Each row has a name. Each piece below is followed by the name of the row it came from, unless a question asks for something else. Each question is about the rows just above it.

Columns, left to right: K X J E V
(62): [169 170 129 127 169]
(110): [128 128 127 169 169]
(67): [128 129 128 168 169]
(38): [128 155 169 169 169]
(32): [127 127 169 128 169]
[169 127 127 169 128] is which row reordered? | (32)
Which row holds [128 128 127 169 169]? | (110)
Which column holds [169 168 169] top down? | E
Which row holds [169 170 129 127 169]? | (62)
[127 169] is in which column, read top down? | E
Put [127 128 128 169 169] back in order: which row is it? | (110)

Columns, left to right: W Y R M
(78): [142 126 125 120]
(68): [137 133 132 125]
(109): [125 127 120 142]
Put [125 132 133 137] back in order: which row is it? | (68)
Which column holds this, read top down? [133 127] | Y
Which row holds these entries in another order? [125 132 137 133] | (68)
Which row holds these entries in another order? [120 125 126 142] | (78)

Columns, left to right: T Z P L A Q D U F G
(105): [120 117 123 128 133 123 135 130 127 132]
(92): [135 120 127 133 132 138 120 140 124 132]
(143): [137 133 111 131 129 124 124 131 132 141]
(95): [128 128 128 128 128 128 128 128 128 128]
(74): [137 126 119 135 134 134 121 140 127 139]
(50): [127 113 115 113 119 127 165 146 117 133]
(64): [135 132 126 121 119 133 139 136 123 127]
(36): [128 123 124 124 126 128 139 134 125 130]
(75): [136 126 126 141 143 144 122 150 122 140]
(34): [137 115 127 132 129 138 117 139 123 132]
(217): [121 115 122 127 132 123 138 132 126 133]
(60): [131 127 128 133 134 134 126 136 126 132]
[128 121 165 139] is in which column, read top down? | D
Put [132 126 136 126 134 134 133 128 127 131] back in order: which row is it? | (60)
Which column holds this, read top down? [117 120 133 128 126 113 132 123 126 115 115] | Z
[132 141 137 133 111 131 129 124 124 131] is which row reordered? | (143)
Put [121 137 134 135 139 127 134 126 140 119] back in order: which row is it? | (74)

Columns, left to right: N S H B
(128): [134 131 122 125]
(113): [124 128  98 127]
(126): [128  98 123 127]
Which column holds this, read top down? [134 124] | N
Which row holds these entries in another order? [125 122 131 134] | (128)
Which row holds these entries in another order? [ 98 123 127 128] | (126)
Which row holds these entries in another order? [124 127  98 128] | (113)
Which column holds [ 98 123] top down? | H
[125 127] is in which column, read top down? | B
[128  98] is in which column, read top down? | S

Columns, left to right: Vobes leva lek Bagep deda Rek
(15): [143 105 145 118 162 109]
(76): [152 116  97 146 125 151]
(49): [145 109 118 142 105 162]
[ 97 118] is in which column, read top down? | lek
[162 105 142 118 109 145] is which row reordered? | (49)
Put [116 146 151 152 125  97] back in order: which row is it? | (76)
[116 109] is in which column, read top down? | leva
[162 109 145 118 105 143] is which row reordered? | (15)
Which column holds this, read top down? [162 125] | deda

Columns, left to right: rudun nanev rudak fetab refu Navi bina nodo
(124): [152 112 118 136 144 120 136 157]
(48): [152 112 119 136 136 120 144 157]
(4): [114  98  97 128 164 128 112  94]
Which column holds this, read top down? [120 128] | Navi
Put [157 152 112 118 136 144 120 136] back in order: which row is it? | (124)

Columns, left to right: Pokab Pubo kat ler
(112): [136 128 131 129]
(176): [146 134 121 141]
(89): [ 95 137 100 122]
(148): [113 132 104 127]
(142): [124 128 129 123]
(85): [ 91 142 102 120]
(47): [104 132 113 126]
(6): [129 141 104 144]
Which column holds [121 100] top down? | kat
Which column holds this, read top down? [128 134 137 132 128] | Pubo
Put [126 113 132 104] back in order: which row is it? | (47)
Which column holds [104 129 102] top down? | kat
[104 129 102 113 104] is in which column, read top down? | kat
[102 113] is in which column, read top down? | kat

